Here is a tiny trained network, its code and every weight. The questions are about switching its units off for an input and a class, where a switched-off unit gives its printed mean instead of its output.

import numpy as np


def w(rows, s, z=0):
    codes = np.array(rows[::2]) - 128.0
    scale = np.full(codes.shape[1], s)
    scale[-1] = z or s
    return codes * scale


def f(y):
    return np.maximum(y, 0)


def log_softmax(a):
    a = a - a.max(-1, keepdims=True)
    return a - np.log(np.exp(a).sum(-1, keepdims=True))


def net(x, mask):
    res = np.array(x, float).reshape(1, 5) / 4 @ E
    y = f(res @ A[0][:, :-1].T + A[0][:, -1])
    res = res + np.where(mask, y, B[0][:, -1]) @ B[0][:, :-1]
    return log_softmax(res[-1] @ U[:, :-1].T + U[:, -1])


A, B = {}, {}
E = w([
[151,203,137,175],'x0',
[186,195,63,38],'x1',
[201,107,31,183],'x2',
[2,143,89,167],'x3',
[59,148,13,165],'x4',
],0.0091)
A[0] = w([
[101,136,181,42,114],'neuron 0',
[227,143,185,150,183],'neuron 1',
[59,49,145,207,108],'neuron 2',
[106,188,35,222,163],'neuron 3',
[125,131,188,187,171],'neuron 4',
[148,200,90,6,148],'neuron 5',
[157,139,28,123,253],'neuron 6',
[79,213,144,78,191],'neuron 7',
],0.015,0.0044)
B[0] = w([
[90,155,49,73,205],'neuron 0',
[198,49,128,130,252],'neuron 1',
[121,61,246,157,230],'neuron 2',
[60,193,56,192,244],'neuron 3',
[204,144,120,159,195],'neuron 4',
[100,212,251,164,248],'neuron 5',
[128,160,165,215,237],'neuron 6',
[108,174,124,79,207],'neuron 7',
],0.021,0.013)
U = w([
[72,97,71,138,16],'0',
[89,98,125,150,3],'1',
[150,114,171,221,187],'2',
[83,182,171,22,212],'3',
[72,181,66,246,210],'4',
[143,83,71,101,18],'5',
[125,89,105,139,33],'6',
[40,57,114,138,155],'7',
],0.012,0.0035)

Each question gives the input, the list of numbers given to net, and the class t.
The units are the neurons (one row each of A and B). Each row of codes is followed by its name. A weight is (code - 128) times the scale printed after its matrix; where a second scale follows, it is the last column's (A, B and U).
mask holds one flag per neuron, in row order. A switched-off neuron (its flag False) gives its mean, the last column of its row in B, instead of its output. The means were averaged over made-up inputs and are rounded, as every weight is.
A unit's drop is (log p(t) with every unit on - log p(t) with that unit switched off) / (log p(t) with every unit on - log p(t) with every unit switched off).
The circuit of an input: a set's keep is (log p(t) with only the set's units on - log p(t) with every unit switched off) / (log p(t) with every unit on - log p(t) with every unit switched off). Starting from all 8 units, units are removed one at a time, each time the one whose removal leaves the highest keep (on an exact tie, the one counted first), for as long as the keep stays at least 0.8.
units of the circuit, in order: the units of the circuit, biggest drop first
k most important neurons: the k neurons with the biggest drops, biggest first
drop of u: that unit's drop, to one decimal
input [4,0,8,-6,1], class 4: units of the circuit, in order	neuron 3
input [2,-4,0,-8,-7], class 5: units of the circuit, in order	neuron 5; neuron 6; neuron 2
input [2,0,-4,-5,5], class 3: units of the circuit, in order	neuron 3; neuron 6; neuron 1
input [-3,-2,0,-3,-3], class 5: units of the circuit, in order	neuron 5; neuron 6
input [-8,-1,-2,7,-5], class 7: 2 most important neurons	neuron 5; neuron 2
input [-6,-4,-4,3,7], class 7: 4 most important neurons	neuron 2; neuron 5; neuron 6; neuron 4
input [-7,-3,-3,2,-1], class 7: 2 most important neurons	neuron 5; neuron 6
input [6,-6,-7,-2,6], class 2: 3 most important neurons	neuron 2; neuron 0; neuron 4
input [-8,-6,-7,-1,2], class 7: 2 most important neurons	neuron 0; neuron 5
input [-8,-2,-1,7,0], class 7: 3 most important neurons	neuron 5; neuron 6; neuron 4
input [0,2,1,0,-7], class 5: 2 most important neurons	neuron 6; neuron 2
input [-3,-5,-6,6,2], class 2: 2 most important neurons	neuron 2; neuron 4
input [-7,-7,-8,-6,5], class 7: 3 most important neurons	neuron 5; neuron 0; neuron 6
input [-8,-5,1,-7,-6], class 5: 2 most important neurons	neuron 5; neuron 6
input [-1,-2,-5,7,-1], class 3: most important neuron	neuron 7
input [7,-1,-3,-7,-5], class 5: 2 most important neurons	neuron 6; neuron 2
input [8,8,-4,-1,-4], class 3: drop of neuron 4	0.0
input [3,-7,1,7,-1], class 2: drop of neuron 2	6.1
input [8,2,-2,8,-6], class 3: drop of neuron 6	0.5
input [2,-1,-3,2,-7], class 5: drop of neuron 5	0.3
